Below are the code and all the weights of a small trained network. Each question names an input and a class and asks about switching units off, where a switched-off unit gives its printed mean instead of its output.

import numpy as np


def w(rows, s, z=0):
    codes = np.array(rows[::2]) - 128.0
    scale = np.full(codes.shape[1], s)
    scale[-1] = z or s
    return codes * scale


def norm(h):
    return h / np.sqrt((h * h).mean(-1, keepdims=True) + 1e-5)


def f(y):
    return y / 2 * (1 + np.tanh(0.7978845608 * (y + 0.044715 * y**3)))


def log_softmax(a):
    a = a - a.max(-1, keepdims=True)
    return a - np.log(np.exp(a).sum(-1, keepdims=True))


def net(x, mask):
    res = np.array(x, float).reshape(1, 4) / 4 @ E
    u = 0
    for l in range(2):
        y = f(norm(res) @ A[l][:, :-1].T + A[l][:, -1])
        res = res + np.where(mask[u : u + 12], y, B[l][:, -1]) @ B[l][:, :-1]
        u += 12
    return log_softmax(norm(res)[-1] @ U[:, :-1].T + U[:, -1])


A, B = {}, {}
E = w([
[1,61,74],'x0',
[143,64,248],'x1',
[195,43,88],'x2',
[126,128,130],'x3',
],0.0055)
A[0] = w([
[194,127,126,206],'L0N1',
[99,60,194,42],'L0N2',
[49,186,224,239],'L0N3',
[6,46,159,37],'L0N4',
[124,93,236,115],'L0N5',
[100,182,129,117],'L0N6',
[110,211,16,140],'L0N7',
[48,92,76,97],'L0N8',
[44,153,141,92],'L0N9',
[44,28,105,2],'L0N10',
[154,184,155,117],'L0N11',
[182,45,85,183],'L0N12',
],0.012,0.0022)
B[0] = w([
[137,141,178,177],'L0N1',
[126,109,15,178],'L0N2',
[125,19,157,244],'L0N3',
[150,191,94,233],'L0N4',
[254,88,45,215],'L0N5',
[86,53,152,158],'L0N6',
[224,19,98,253],'L0N7',
[147,247,142,212],'L0N8',
[102,141,154,183],'L0N9',
[113,173,117,214],'L0N10',
[76,161,123,167],'L0N11',
[36,61,223,191],'L0N12',
],0.0089,0.0059)
A[1] = w([
[144,195,152,159],'L1N1',
[201,112,192,130],'L1N2',
[146,126,43,80],'L1N3',
[200,198,139,128],'L1N4',
[108,254,123,91],'L1N5',
[187,44,172,156],'L1N6',
[148,135,92,127],'L1N7',
[99,129,78,118],'L1N8',
[38,95,98,254],'L1N9',
[42,63,195,135],'L1N10',
[151,169,175,143],'L1N11',
[146,103,164,167],'L1N12',
],0.014,0.0034)
B[1] = w([
[65,125,33,140],'L1N1',
[83,160,125,194],'L1N2',
[165,113,214,170],'L1N3',
[48,143,110,157],'L1N4',
[89,94,88,164],'L1N5',
[53,152,103,245],'L1N6',
[108,112,59,146],'L1N7',
[212,197,113,143],'L1N8',
[127,172,254,165],'L1N9',
[47,65,208,162],'L1N10',
[97,208,35,136],'L1N11',
[140,205,45,161],'L1N12',
],0.0058,0.011)
U = w([
[93,99,130,255],'0',
[205,48,123,97],'1',
[73,248,135,70],'2',
[63,56,248,59],'3',
],0.013,0.0077)

Each question gives the input, the list of numbers given to net, and the class t.
The units are the neurons (one row each of A and B). Each row of codes is followed by its name. A weight is (code - 128) times the scale printed after its matrix; where a second scale follows, it is the last column's (A, B and U).
mask holds one flag per neuron, layer by layer. A switched-off neuron (its flag False) gives its mean, the last column of its row in B, instead of its output. The means were averaged over made-up inputs and are rounded, as every weight is.
A unit's drop is (log p(t) with every unit on - log p(t) with that unit switched off) / (log p(t) with every unit on - log p(t) with every unit switched off).
The circuit of an input: a set's keep is (log p(t) with only the set's units on - log p(t) with every unit switched off) / (log p(t) with every unit on - log p(t) with every unit switched off). Starting from the 12 units with the biggest drops (on a tie, the unit counted first), units are removed one at a time, each time the one whose removal leaves the highest keep (on an exact tie, the one counted first), for as long as the keep stays at least 0.8.
units of the circuit, in order: the units of the circuit, biggest drop first
unit that matters most: the unit with the biggest drop
top k neurons: the k neurons with the biggest drops, biggest first
top k neurons in layer l: the k neurons of layer l with the biggest drops, biggest first
drop when u is switched off: that unit's drop, to one decimal
input [-3,5,7,0], class 3: top 2 neurons => L0N12; L0N7
input [-6,5,-1,-3], class 2: top 2 neurons => L0N7; L1N2
input [-8,-8,-2,-1], class 1: top 2 neurons in layer 0 => L0N7; L0N8
input [-4,-6,1,5], class 1: units of the circuit, in order => L0N7
input [-4,5,-5,0], class 1: top 3 neurons => L0N5; L0N3; L0N12
input [8,-1,-7,4], class 2: top 3 neurons => L0N8; L0N4; L0N12
input [-6,-5,8,-1], class 3: units of the circuit, in order => L0N12; L0N5
input [3,0,5,-1], class 3: top 2 neurons => L0N12; L1N10
input [7,-7,-6,-4], class 1: units of the circuit, in order => L0N7; L1N6
input [0,-4,7,-4], class 3: top 2 neurons => L0N12; L0N5
input [5,8,4,2], class 1: top 2 neurons => L0N5; L0N2
input [3,-3,-6,-2], class 3: top 2 neurons => L0N5; L0N6
input [1,5,-5,4], class 1: top 2 neurons => L0N5; L0N12
input [-3,-1,1,-2], class 2: units of the circuit, in order => L0N3
input [4,-6,5,3], class 1: top 3 neurons => L0N7; L0N3; L0N8
input [1,3,7,5], class 3: top 2 neurons in layer 0 => L0N12; L0N7
input [-1,2,3,1], class 3: top 2 neurons in layer 0 => L0N12; L0N7
input [5,6,2,3], class 1: top 2 neurons in layer 0 => L0N5; L0N2
input [-8,-5,8,-5], class 2: top 2 neurons => L0N3; L0N5
input [8,-6,-6,7], class 2: unit that matters most => L0N8
input [4,-2,-6,4], class 3: top 2 neurons => L0N3; L0N5
input [-8,-3,8,3], class 2: top 2 neurons in layer 0 => L0N3; L0N6
input [-7,-1,7,-3], class 2: drop when L0N3 is switched off => 0.5
input [-3,6,-1,-5], class 1: drop when L0N5 is switched off => 1.9
input [-4,-6,-2,3], class 1: drop when L0N7 is switched off => 0.3
input [6,-2,-2,0], class 2: drop when L0N8 is switched off => -0.2
input [3,2,8,5], class 3: units of the circuit, in order => L0N12
